Below is a small trained network, with its code and all its weights. Each question gives an input and a class and asks what happens when units are switched off, that is, made to give their printed mean instead of their output.

import numpy as np


def w(rows, s, z=0):
    codes = np.array(rows[::2]) - 128.0
    scale = np.full(codes.shape[1], s)
    scale[-1] = z or s
    return codes * scale


def f(y):
    return y / 2 * (1 + np.tanh(0.7978845608 * (y + 0.044715 * y**3)))


def log_softmax(a):
    a = a - a.max(-1, keepdims=True)
    return a - np.log(np.exp(a).sum(-1, keepdims=True))


def net(x, mask):
    res = np.array(x, float).reshape(1, 6) / 4 @ E
    y = f(res @ A[0][:, :-1].T + A[0][:, -1])
    res = res + np.where(mask, y, B[0][:, -1]) @ B[0][:, :-1]
    return log_softmax(res[-1] @ U[:, :-1].T + U[:, -1])


A, B = {}, {}
E = w([
[128,126,129,128],'x0',
[255,240,121,45],'x1',
[128,127,125,126],'x2',
[128,128,132,134],'x3',
[188,10,226,51],'x4',
[222,8,30,171],'x5',
],0.0054)
A[0] = w([
[64,81,165,208,135],'neuron 1',
[93,165,54,145,83],'neuron 2',
[222,93,129,247,109],'neuron 3',
[228,194,141,103,158],'neuron 4',
[173,81,60,139,121],'neuron 5',
[145,76,173,74,108],'neuron 6',
[189,102,236,152,112],'neuron 7',
[148,94,211,118,93],'neuron 8',
[158,75,52,139,119],'neuron 9',
[131,192,54,183,149],'neuron 10',
[97,144,108,85,254],'neuron 11',
[70,45,131,193,106],'neuron 12',
[177,75,90,157,146],'neuron 13',
[165,151,70,25,113],'neuron 14',
[46,102,116,104,163],'neuron 15',
[190,177,102,78,101],'neuron 16',
[188,84,28,130,95],'neuron 17',
[132,71,169,45,116],'neuron 18',
[216,72,255,181,90],'neuron 19',
[82,160,230,132,67],'neuron 20',
],0.0096,0.0083)
B[0] = w([
[179,47,91,32,187],'neuron 1',
[103,160,14,211,148],'neuron 2',
[116,219,160,63,173],'neuron 3',
[197,98,109,75,229],'neuron 4',
[105,194,178,140,176],'neuron 5',
[109,180,89,253,161],'neuron 6',
[45,113,109,192,162],'neuron 7',
[64,209,77,190,147],'neuron 8',
[149,193,144,112,175],'neuron 9',
[135,89,104,224,206],'neuron 10',
[171,118,182,185,253],'neuron 11',
[140,115,99,45,182],'neuron 12',
[152,196,184,139,187],'neuron 13',
[123,63,90,73,174],'neuron 14',
[143,92,179,53,173],'neuron 15',
[132,66,36,72,173],'neuron 16',
[89,196,150,79,182],'neuron 17',
[15,111,85,255,172],'neuron 18',
[98,127,36,148,172],'neuron 19',
[67,205,85,20,152],'neuron 20',
],0.0068,0.0072)
U = w([
[57,104,3,240,58],'0',
[143,83,178,126,254],'1',
[155,18,73,20,40],'2',
[140,95,196,141,208],'3',
[74,255,202,60,27],'4',
],0.01,0.0076)

Each question gives the input, the list of numbers given to net, and the class t.
The units are the neurons (one row each of A and B). Each row of codes is followed by its name. A weight is (code - 128) times the scale printed after its matrix; where a second scale follows, it is the last column's (A, B and U).
mask holds one flag per neuron, in row order. A switched-off neuron (its flag False) gives its mean, the last column of its row in B, instead of its output. The means were averaged over made-up inputs and are rounded, as every weight is.
A unit's drop is (log p(t) with every unit on - log p(t) with that unit switched off) / (log p(t) with every unit on - log p(t) with every unit switched off).
The circuit of an input: a set's keep is (log p(t) with only the set's units on - log p(t) with every unit switched off) / (log p(t) with every unit on - log p(t) with every unit switched off). Starting from the 12 units with the biggest drops (on a tie, the unit counted first), units are removed one at a time, each time the one whose removal leaves the highest keep (on an exact tie, the one counted first), for as long as the keep stays at least 0.8.
circuit, biggest first: the units of the circuit, biggest drop first
most important unit: the unit with the biggest drop
k most important neurons: the k neurons with the biggest drops, biggest first
drop when u is switched off: that unit's drop, to one decimal
input [-2,8,-3,3,-8,-5], class 0: most important unit -> neuron 10
input [2,5,-1,5,1,-1], class 2: circuit, biggest first -> [neuron 4; neuron 16]
input [-5,-8,-7,-2,5,-6], class 2: 2 most important neurons -> [neuron 1; neuron 12]
input [5,-7,2,-4,0,-4], class 2: circuit, biggest first -> [neuron 1; neuron 12]
input [-5,6,6,-6,-7,0], class 0: 2 most important neurons -> [neuron 10; neuron 2]
input [0,-6,2,-2,3,-4], class 2: circuit, biggest first -> [neuron 1; neuron 12]
input [-3,-8,2,-5,1,-1], class 2: 2 most important neurons -> [neuron 1; neuron 12]
input [-2,-3,-2,-5,6,2], class 0: 3 most important neurons -> [neuron 18; neuron 19; neuron 6]
input [0,8,2,-7,6,-2], class 2: drop when neuron 14 is switched off -> 0.4
input [8,8,-4,-8,4,-6], class 2: drop when neuron 4 is switched off -> 0.2
input [-1,8,-5,-5,-2,-4], class 2: drop when neuron 16 is switched off -> 0.1
